Here is a tiny trained network, its code and every weight. The questions are about switching its units off for an input and a class, where a switched-off unit gives its printed mean instead of its output.

import numpy as np


def w(rows, s, z=0):
    codes = np.array(rows[::2]) - 128.0
    scale = np.full(codes.shape[1], s)
    scale[-1] = z or s
    return codes * scale


def f(y):
    return y / 2 * (1 + np.tanh(0.7978845608 * (y + 0.044715 * y**3)))


def log_softmax(a):
    a = a - a.max(-1, keepdims=True)
    return a - np.log(np.exp(a).sum(-1, keepdims=True))


def net(x, mask):
    res = np.array(x, float).reshape(1, 5) / 4 @ E
    y = f(res @ A[0][:, :-1].T + A[0][:, -1])
    res = res + np.where(mask, y, B[0][:, -1]) @ B[0][:, :-1]
    return log_softmax(res[-1] @ U[:, :-1].T + U[:, -1])


A, B = {}, {}
E = w([
[196,236,253],'x0',
[37,189,77],'x1',
[254,216,34],'x2',
[147,49,101],'x3',
[179,116,65],'x4',
],0.0088)
A[0] = w([
[129,183,169,161],'N0',
[117,119,65,203],'N1',
[91,151,199,232],'N2',
[109,13,176,168],'N3',
[170,182,135,162],'N4',
[246,179,166,96],'N5',
[58,177,85,254],'N6',
[107,32,80,192],'N7',
[191,193,84,105],'N8',
[160,87,90,189],'N9',
[222,172,110,145],'N10',
[88,98,170,218],'N11',
[153,160,96,97],'N12',
],0.013,0.0073)
B[0] = w([
[147,97,179,206],'N0',
[38,130,178,205],'N1',
[163,168,254,254],'N2',
[135,81,167,247],'N3',
[211,97,123,209],'N4',
[204,105,33,252],'N5',
[63,180,154,236],'N6',
[73,106,148,244],'N7',
[114,147,83,229],'N8',
[76,162,199,199],'N9',
[196,204,159,247],'N10',
[153,147,199,224],'N11',
[91,106,97,165],'N12',
],0.0085,0.011)
U = w([
[126,52,44,2],'0',
[132,43,54,6],'1',
[70,96,9,75],'2',
[97,191,180,97],'3',
[68,122,147,75],'4',
[195,183,102,129],'5',
[144,64,184,186],'6',
[72,117,123,217],'7',
],0.013,0.0098)

Each question gives the input, the list of numbers given to net, and the class t.
The units are the neurons (one row each of A and B). Each row of codes is followed by its name. A weight is (code - 128) times the scale printed after its matrix; where a second scale follows, it is the last column's (A, B and U).
mask holds one flag per neuron, in row order. A switched-off neuron (its flag False) gives its mean, the last column of its row in B, instead of its output. The means were averaged over made-up inputs and are rounded, as every weight is.
A unit's drop is (log p(t) with every unit on - log p(t) with that unit switched off) / (log p(t) with every unit on - log p(t) with every unit switched off).
The circuit of an input: a set's keep is (log p(t) with only the set's units on - log p(t) with every unit switched off) / (log p(t) with every unit on - log p(t) with every unit switched off). Starting from the 12 units with the biggest drops (on a tie, the unit counted first), units are removed one at a time, each time the one whose removal leaves the highest keep (on an exact tie, the one counted first), for as long as the keep stays at least 0.8.
circuit, biggest first: the units of the circuit, biggest drop first
unit that matters most: the unit with the biggest drop
top k neurons: the k neurons with the biggest drops, biggest first
drop of u: that unit's drop, to one decimal
input [-8,-2,7,0,-1], class 7: circuit, biggest first -> N2; N9; N1
input [8,4,-2,-7,4], class 5: circuit, biggest first -> N5; N4
input [-7,-3,8,-2,-2], class 7: circuit, biggest first -> N2; N1
input [7,-1,-5,-6,7], class 6: circuit, biggest first -> N0; N6
input [-6,-2,1,-5,-4], class 7: circuit, biggest first -> N2; N10
input [-6,-5,7,5,5], class 7: unit that matters most -> N9
input [6,-7,-1,3,0], class 5: circuit, biggest first -> N5; N7
input [-7,-4,8,-1,-1], class 7: top 3 neurons -> N1; N9; N2
input [-4,8,8,1,2], class 3: top 3 neurons -> N5; N6; N1
input [-6,4,8,-1,-1], class 7: top 3 neurons -> N2; N5; N1
input [6,-4,-5,-7,4], class 6: drop of N10 -> 0.1
input [-7,0,6,-7,8], class 7: drop of N9 -> 0.2
input [-7,-7,6,-4,-1], class 7: drop of N12 -> 0.0
input [-8,-4,5,5,8], class 7: unit that matters most -> N9
